Below is a small trained network, with its code and all its weights. Each question gives an input and a target symbol and asks what happens when units are switched off, that is, made to give their printed mean instead of their output.

import numpy as np


def w(rows, s, z=0):
    codes = np.array(rows[::2]) - 128.0
    scale = np.full(codes.shape[1], s)
    scale[-1] = z or s
    return codes * scale


def f(y):
    return y / 2 * (1 + np.tanh(0.7978845608 * (y + 0.044715 * y**3)))


def softmax(a):
    e = np.exp(a - a.max(-1, keepdims=True))
    return e / e.sum(-1, keepdims=True)


def log_softmax(a):
    a = a - a.max(-1, keepdims=True)
    return a - np.log(np.exp(a).sum(-1, keepdims=True))


def net(x, mask):
    ids = ['ΣΦαβζμω'.index(c) for c in x.split()]
    T = len(ids)
    res = E[ids] + P[:T]
    u = 0
    for l in range(2):
        q, k, v = (res @ M[l].T for M in (Q, K, V))
        z = softmax(np.where(np.tri(T) > 0, q @ k.T / 2**0.5, -1e9)) @ v
        res = res + np.where(mask[u], z, O[l][:, -1]) @ O[l][:, :-1]
        u += 1
        y = f(res @ A[l][:, :-1].T + A[l][:, -1])
        res = res + np.where(mask[u : u + 12], y, B[l][:, -1]) @ B[l][:, :-1]
        u += 12
    return log_softmax(res[-1] @ U[:, :-1].T + U[:, -1])


Q, K, V, O, A, B = {}, {}, {}, {}, {}, {}
E = w([
[84,160,146,60],'Σ',
[190,165,161,168],'Φ',
[164,64,63,237],'α',
[116,1,154,150],'β',
[190,133,132,214],'ζ',
[141,101,88,5],'μ',
[9,172,117,150],'ω',
],0.018)
P = w([
[48,174,99,118],'0',
[70,160,107,113],'1',
[92,139,112,113],'2',
[116,128,118,112],'3',
[134,116,135,114],'4',
[150,98,146,109],'5',
[167,82,157,107],'6',
[185,65,174,105],'7',
[203,57,190,102],'8',
[217,41,200,107],'9',
[232,17,216,107],'10',
[240,10,232,99],'11',
],0.011)
Q[0] = w([
[200,80,149,90],'L0H0',
[112,118,118,4],'L0H0',
],0.019)
K[0] = w([
[248,91,114,107],'L0H0',
[120,224,58,78],'L0H0',
],0.015)
V[0] = w([
[165,64,248,97],'L0H0',
[46,137,254,36],'L0H0',
],0.0069)
O[0] = w([
[26,170,2,133,254],'L0H0',
[199,126,40,141,87],'L0H0',
],0.0083,0.0016)
A[0] = w([
[97,183,197,75,2],'L0N0',
[88,167,66,177,66],'L0N1',
[101,119,187,194,37],'L0N2',
[149,129,149,142,86],'L0N3',
[60,204,93,137,140],'L0N4',
[40,172,124,60,91],'L0N5',
[121,162,157,162,49],'L0N6',
[147,102,158,125,109],'L0N7',
[163,132,205,155,192],'L0N8',
[2,165,70,147,169],'L0N9',
[216,121,85,100,59],'L0N10',
[115,158,153,86,88],'L0N11',
],0.014,0.0059)
B[0] = w([
[228,152,114,90,132],'L0N0',
[94,155,190,236,141],'L0N1',
[83,150,118,150,186],'L0N2',
[127,150,100,121,128],'L0N3',
[254,116,217,136,142],'L0N4',
[179,144,42,122,147],'L0N5',
[96,226,147,145,131],'L0N6',
[114,123,88,119,152],'L0N7',
[109,162,74,65,254],'L0N8',
[172,120,226,107,177],'L0N9',
[90,202,153,202,164],'L0N10',
[145,88,107,128,132],'L0N11',
],0.009,0.0066)
Q[1] = w([
[2,57,130,202],'L1H0',
[207,126,214,244],'L1H0',
],0.0069)
K[1] = w([
[47,240,95,37],'L1H0',
[174,255,189,173],'L1H0',
],0.0059)
V[1] = w([
[91,55,185,109],'L1H0',
[167,109,60,254],'L1H0',
],0.007)
O[1] = w([
[109,26,253,197,37],'L1H0',
[62,76,94,20,4],'L1H0',
],0.0067,0.0021)
A[1] = w([
[75,185,202,80,61],'L1N0',
[146,27,111,113,209],'L1N1',
[49,154,49,78,42],'L1N2',
[7,142,147,71,120],'L1N3',
[53,86,116,204,112],'L1N4',
[254,197,139,115,73],'L1N5',
[152,90,43,89,135],'L1N6',
[234,102,147,10,109],'L1N7',
[144,206,197,152,30],'L1N8',
[143,131,96,227,3],'L1N9',
[127,44,186,96,161],'L1N10',
[91,118,41,131,50],'L1N11',
],0.0092,0.0051)
B[1] = w([
[101,91,51,183,150],'L1N0',
[131,255,148,163,214],'L1N1',
[153,100,156,245,183],'L1N2',
[99,17,95,166,182],'L1N3',
[115,131,131,17,199],'L1N4',
[97,87,170,36,255],'L1N5',
[199,60,147,134,185],'L1N6',
[74,80,118,170,240],'L1N7',
[124,165,126,181,165],'L1N8',
[81,121,99,40,138],'L1N9',
[149,179,78,136,202],'L1N10',
[230,82,125,171,144],'L1N11',
],0.0074,0.0045)
U = w([
[137,251,72,36,172],'Σ',
[162,150,126,114,100],'Φ',
[92,58,114,127,66],'α',
[177,136,239,149,250],'β',
[166,98,122,2,166],'ζ',
[229,111,68,135,43],'μ',
[133,205,81,181,99],'ω',
],0.007,0.0013)

Each question gives the input, a string of symbols that net reads in full, and the target symbol t.
The units are the heads (2 rows each of Q, K, V and O) and the neurons (one row each of A and B). Each row of codes is followed by its name. A weight is (code - 128) times the scale printed after its matrix; where a second scale follows, it is the last column's (O, A, B and U).
mask holds one flag per unit, layer by layer, with each layer's heads first. A switched-off unit (its flag False) gives its mean, the last column of its rows in O or B, instead of its output. The means were averaged over made-up inputs and are rounded, as every weight is.
A unit's drop is (log p(t) with every unit on - log p(t) with that unit switched off) / (log p(t) with every unit on - log p(t) with every unit switched off).
The circuit of an input: a set's keep is (log p(t) with only the set's units on - log p(t) with every unit switched off) / (log p(t) with every unit on - log p(t) with every unit switched off). Starting from the 12 units with the biggest drops (on a tie, the unit counted first), units are removed one at a time, each time the one whose removal leaves the highest keep (on an exact tie, the one counted first), for as long as the keep stays at least 0.8.
circuit, biggest first: the units of the circuit, biggest drop first
most important unit: the unit with the biggest drop
top k neurons: the k neurons with the biggest drops, biggest first
top k neurons in layer l: the k neurons of layer l with the biggest drops, biggest first
drop of u: that unit's drop, to one decimal
input ζ Φ ω Φ Φ β Φ Φ ω Φ α ζ, target α: top 2 neurons => [L1N3; L0N2]
input β ω β, target β: circuit, biggest first => [L0N9; L1H0]
input Φ Φ Σ ζ α Σ μ Φ α Φ, target α: most important unit => L0N8
input Φ Φ Σ, target ζ: circuit, biggest first => [L1N5; L0N5; L0N4]
input ω ω β ζ, target β: circuit, biggest first => [L0H0; L0N9; L0N4; L0N1]
input α Φ ω ω μ, target μ: circuit, biggest first => [L0N5; L1N6; L1N2]
input Σ β Φ, target β: top 4 neurons => [L0N4; L0N9; L0N8; L0N1]
input ω α β Σ β ζ μ μ ω Σ μ β, target μ: circuit, biggest first => [L0H0; L1N6; L1N11]
input Φ ζ β Σ, target β: top 2 neurons in layer 0 => [L0N8; L0N4]
input ω μ Σ Φ Σ Φ α μ α Φ, target α: top 3 neurons => [L0N8; L0N10; L1N3]
input α ω ζ β Σ, target β: circuit, biggest first => [L1H0; L0H0]
input Σ ζ α, target α: top 2 neurons => [L0N2; L1N3]
input μ ω β μ μ Σ β, target μ: top 3 neurons in layer 1 => [L1N6; L1N11; L1N5]
input Φ β Φ, target β: most important unit => L0N4
input Φ α Φ Σ, target ζ: top 3 neurons => [L1N5; L0N5; L0N4]
input Σ β α, target β: top 4 neurons => [L0N9; L0N4; L0N1; L0N8]
input ω ω ω, target β: top 2 neurons in layer 0 => [L0N9; L0N4]
input ζ α ω, target β: drop of L0N8 => 0.1
input Φ Σ μ, target μ: drop of L1N3 => 0.0
input ω Φ Φ ζ Φ ω ω ω ω α α ζ, target α: drop of L0N9 => 0.2
input ζ ζ ω β α, target β: most important unit => L0N9
input Σ Σ Φ α α, target α: drop of L1H0 => 0.1
